Below are the code and all the weights of a small trained network. Each question names an input and a target symbol and asks about switching units off, where a switched-off unit gives its printed mean instead of its output.

import numpy as np


def w(rows, s, z=0):
    codes = np.array(rows[::2]) - 128.0
    scale = np.full(codes.shape[1], s)
    scale[-1] = z or s
    return codes * scale


def norm(h):
    return h / np.sqrt((h * h).mean(-1, keepdims=True) + 1e-5)


def f(y):
    return np.maximum(y, 0)


def softmax(a):
    e = np.exp(a - a.max(-1, keepdims=True))
    return e / e.sum(-1, keepdims=True)


def log_softmax(a):
    a = a - a.max(-1, keepdims=True)
    return a - np.log(np.exp(a).sum(-1, keepdims=True))


def net(x, mask):
    ids = ['βηλμξτφψω'.index(c) for c in x.split()]
    T = len(ids)
    res = E[ids] + P[:T]
    u = 0
    for l in range(2):
        r = norm(res)
        for j in range(2):
            rows = slice(2 * j, 2 * j + 2)
            q, k, v = (r @ M[l][rows].T for M in (Q, K, V))
            z = softmax(np.where(np.tri(T) > 0, q @ k.T / 2**0.5, -1e9)) @ v
            o = O[l][rows]
            res = res + np.where(mask[u + j], z, o[:, -1]) @ o[:, :-1]
        u += 2
        y = f(norm(res) @ A[l][:, :-1].T + A[l][:, -1])
        res = res + np.where(mask[u : u + 12], y, B[l][:, -1]) @ B[l][:, :-1]
        u += 12
    return log_softmax(norm(res)[-1] @ U[:, :-1].T + U[:, -1])


Q, K, V, O, A, B = {}, {}, {}, {}, {}, {}
E = w([
[86,138,170,136,98,181,146],'β',
[62,163,148,118,160,124,207],'η',
[138,108,124,81,156,123,158],'λ',
[78,112,174,110,79,5,141],'μ',
[131,137,156,161,114,156,149],'ξ',
[131,119,174,163,126,133,123],'τ',
[120,125,104,182,100,143,137],'φ',
[98,88,186,208,148,104,140],'ψ',
[128,150,138,144,89,159,153],'ω',
],0.015)
P = w([
[96,139,25,68,191,106,2],'0',
[154,160,86,127,67,176,111],'1',
[130,133,145,170,111,146,130],'2',
[131,131,160,179,123,122,148],'3',
[127,159,154,161,101,114,173],'4',
[140,128,167,177,103,130,150],'5',
[99,144,171,175,80,159,159],'6',
[118,143,184,178,67,180,148],'7',
[158,122,167,213,40,167,160],'8',
[134,152,201,173,115,167,162],'9',
[183,116,204,174,71,199,148],'10',
[110,132,212,169,87,185,134],'11',
],0.0051)
Q[0] = w([
[65,198,227,253,76,206,174],'0.h1',
[121,190,120,192,86,115,59],'0.h1',
[217,150,174,59,204,112,61],'0.h2',
[154,36,126,43,198,129,171],'0.h2',
],0.0049)
K[0] = w([
[5,99,42,113,254,107,3],'0.h1',
[104,231,107,151,25,79,20],'0.h1',
[105,191,84,210,146,164,154],'0.h2',
[220,48,186,161,77,63,207],'0.h2',
],0.0058)
V[0] = w([
[221,159,106,83,194,165,62],'0.h1',
[157,170,191,122,176,253,113],'0.h1',
[84,182,131,44,110,25,169],'0.h2',
[144,46,209,62,147,118,177],'0.h2',
],0.0043)
O[0] = w([
[44,108,131,171,133,3,152,210],'0.h1',
[96,132,53,79,186,130,245,156],'0.h1',
[191,176,155,105,142,129,162,180],'0.h2',
[180,121,105,90,103,121,114,252],'0.h2',
],0.0072,0.0014)
A[0] = w([
[170,123,101,94,167,72,94,60],'0.n1',
[181,86,75,118,120,177,107,47],'0.n2',
[76,81,54,66,142,119,112,175],'0.n3',
[121,42,160,192,174,136,97,185],'0.n4',
[205,128,158,11,141,87,39,118],'0.n5',
[178,149,114,197,54,104,144,252],'0.n6',
[138,201,199,105,118,221,148,193],'0.n7',
[111,121,139,69,134,76,200,147],'0.n8',
[89,104,173,59,86,103,110,176],'0.n9',
[102,58,110,139,96,122,122,74],'0.n10',
[101,255,109,120,156,97,139,208],'0.n11',
[95,122,27,184,97,198,106,146],'0.n12',
],0.0068,0.0016)
B[0] = w([
[190,255,83,147,29,140,105,147],'0.n1',
[93,98,144,79,196,109,90,143],'0.n2',
[235,164,105,121,35,142,168,171],'0.n3',
[133,164,85,36,144,196,151,179],'0.n4',
[151,72,73,113,79,98,183,173],'0.n5',
[31,78,196,117,199,93,120,241],'0.n6',
[108,63,125,152,230,103,117,254],'0.n7',
[180,61,147,137,86,114,29,227],'0.n8',
[169,110,106,136,162,6,120,173],'0.n9',
[120,146,128,84,121,92,60,145],'0.n10',
[137,101,178,201,106,139,87,169],'0.n11',
[167,152,199,110,161,113,166,178],'0.n12',
],0.0051,0.0055)
Q[1] = w([
[181,147,58,29,95,102,145],'1.h1',
[199,157,101,92,2,39,31],'1.h1',
[183,127,80,164,46,118,104],'1.h2',
[84,175,175,180,163,180,109],'1.h2',
],0.0081)
K[1] = w([
[151,9,204,129,139,150,177],'1.h1',
[154,60,151,135,102,94,140],'1.h1',
[124,93,138,168,128,66,124],'1.h2',
[35,176,154,180,138,146,53],'1.h2',
],0.011)
V[1] = w([
[183,168,223,188,69,71,195],'1.h1',
[62,126,138,253,67,162,167],'1.h1',
[119,100,132,99,163,252,121],'1.h2',
[152,143,162,135,64,164,47],'1.h2',
],0.0081)
O[1] = w([
[114,115,212,249,137,131,197,250],'1.h1',
[143,104,87,135,253,155,197,81],'1.h1',
[204,156,167,151,93,161,114,95],'1.h2',
[97,87,144,179,179,199,74,54],'1.h2',
],0.0072,0.0022)
A[1] = w([
[136,125,78,93,243,179,139,4],'1.n1',
[106,60,111,195,154,67,191,171],'1.n2',
[89,109,158,148,211,179,106,110],'1.n3',
[138,122,166,160,222,116,98,156],'1.n4',
[131,89,254,108,99,182,90,201],'1.n5',
[127,160,76,67,14,92,55,226],'1.n6',
[119,110,139,158,120,88,156,103],'1.n7',
[166,73,131,44,157,93,179,153],'1.n8',
[225,128,62,44,98,188,195,190],'1.n9',
[216,59,176,130,85,122,147,112],'1.n10',
[129,58,43,121,190,93,191,88],'1.n11',
[105,126,140,209,168,164,119,121],'1.n12',
],0.0073,0.0025)
B[1] = w([
[32,150,103,193,3,46,163,163],'1.n1',
[174,85,134,20,188,128,41,247],'1.n2',
[86,106,36,187,74,151,83,177],'1.n3',
[102,197,107,137,66,136,116,186],'1.n4',
[195,162,52,104,223,33,127,254],'1.n5',
[118,146,183,178,199,246,232,218],'1.n6',
[138,127,173,94,168,73,72,183],'1.n7',
[173,116,147,148,44,139,78,207],'1.n8',
[186,46,166,178,45,73,181,201],'1.n9',
[119,161,40,138,87,109,144,233],'1.n10',
[170,71,74,22,167,156,66,185],'1.n11',
[82,159,138,87,57,168,131,178],'1.n12',
],0.0055,0.0069)
U = w([
[193,229,44,149,165,61,122,83],'β',
[182,158,138,190,1,110,218,152],'η',
[108,145,156,25,45,172,139,166],'λ',
[121,79,32,18,154,85,168,3],'μ',
[68,105,32,168,54,144,60,172],'ξ',
[126,83,121,190,194,157,189,163],'τ',
[198,144,159,87,158,203,42,160],'φ',
[174,114,173,237,91,170,26,56],'ψ',
[90,127,211,112,112,33,84,136],'ω',
],0.0063,0.0023)

Each question gives the input, a string of symbols that net reads in full, and the target symbol t.
The units are the heads (2 rows each of Q, K, V and O) and the neurons (one row each of A and B). Each row of codes is followed by its name. A weight is (code - 128) times the scale printed after its matrix; where a second scale follows, it is the last column's (O, A, B and U).
mask holds one flag per unit, layer by layer, with each layer's heads first. A switched-off unit (its flag False) gives its mean, the last column of its rows in O or B, instead of its output. The means were averaged over made-up inputs and are rounded, as every weight is.
A unit's drop is (log p(t) with every unit on - log p(t) with that unit switched off) / (log p(t) with every unit on - log p(t) with every unit switched off).
The circuit of an input: a set's keep is (log p(t) with only the set's units on - log p(t) with every unit switched off) / (log p(t) with every unit on - log p(t) with every unit switched off). Starting from the 12 units with the biggest drops (on a tie, the unit counted first), units are removed one at a time, each time the one whose removal leaves the highest keep (on an exact tie, the one counted first), for as long as the keep stays at least 0.8.
units of the circuit, in order: the units of the circuit, biggest drop first
unit that matters most: the unit with the biggest drop
top k neurons: the k neurons with the biggest drops, biggest first
top k neurons in layer l: the k neurons of layer l with the biggest drops, biggest first
which heads matter: for each layer, one digit per head in row order, 1 if its drop is at least 0.15 and else 0, layers parted by /
input τ λ ω, target λ: units of the circuit, in order -> (1.h1; 1.n6; 0.n6)
input η η ω β β τ λ λ ω ψ, target β: which heads matter -> 10 / 01
input ψ τ β β β, target φ: unit that matters most -> 0.n4
input η β β β ω ξ η μ ξ λ, target η: units of the circuit, in order -> (1.h2; 1.n9; 0.n6)
input ω τ λ η λ ξ ξ λ ω φ, target τ: units of the circuit, in order -> (1.h1; 0.h2; 0.n12; 0.n11)
input ψ ω β λ λ ω λ ω λ β β, target φ: which heads matter -> 10 / 10
input ξ λ φ λ β λ τ β λ ξ, target μ: units of the circuit, in order -> (0.h1; 1.h1)
input φ λ λ λ λ λ ξ ξ φ, target ξ: which heads matter -> 11 / 10
input τ ω λ β ω ξ, target λ: top 2 neurons -> (0.n4; 1.n6)
input μ λ λ λ β β η, target ψ: units of the circuit, in order -> (0.h1; 1.h2)
input ω η ω λ φ λ ξ τ β η, target τ: units of the circuit, in order -> (1.h1; 0.n11; 0.n12)
input τ ω λ μ μ λ ω, target λ: top 3 neurons -> (0.n4; 1.n6; 0.n6)
input β β β ω λ φ η β ω ψ, target η: which heads matter -> 10 / 11
input μ ω ξ φ λ μ ψ, target ψ: units of the circuit, in order -> (0.h1)
input λ ξ λ λ ξ φ ω τ β ω λ β, target ω: which heads matter -> 10 / 10
input λ ψ β ψ λ λ ξ, target ω: which heads matter -> 10 / 00
input ω λ τ η ω ξ, target τ: which heads matter -> 01 / 10
input β φ φ ω η, target η: which heads matter -> 10 / 11
input φ τ ξ β ω ψ ξ φ ω, target ξ: top 2 neurons -> (0.n7; 1.n3)
input λ ω β ω φ λ λ ξ ξ φ, target ω: unit that matters most -> 0.n1
input η ω φ λ ω φ, target β: top 2 neurons -> (0.n11; 1.n5)
input ψ λ φ λ λ μ λ λ ω ξ, target φ: top 2 neurons -> (0.n4; 0.n8)
input τ μ ω ψ ψ η τ λ φ, target λ: top 3 neurons -> (0.n4; 0.n6; 1.n6)
input φ β β ψ β φ ψ ξ β ψ λ λ, target η: top 2 neurons in layer 1 -> (1.n9; 1.n2)
input φ τ ψ η ω φ η β, target ξ: which heads matter -> 01 / 10
input φ λ η, target ξ: top 2 neurons in layer 0 -> (0.n7; 0.n4)
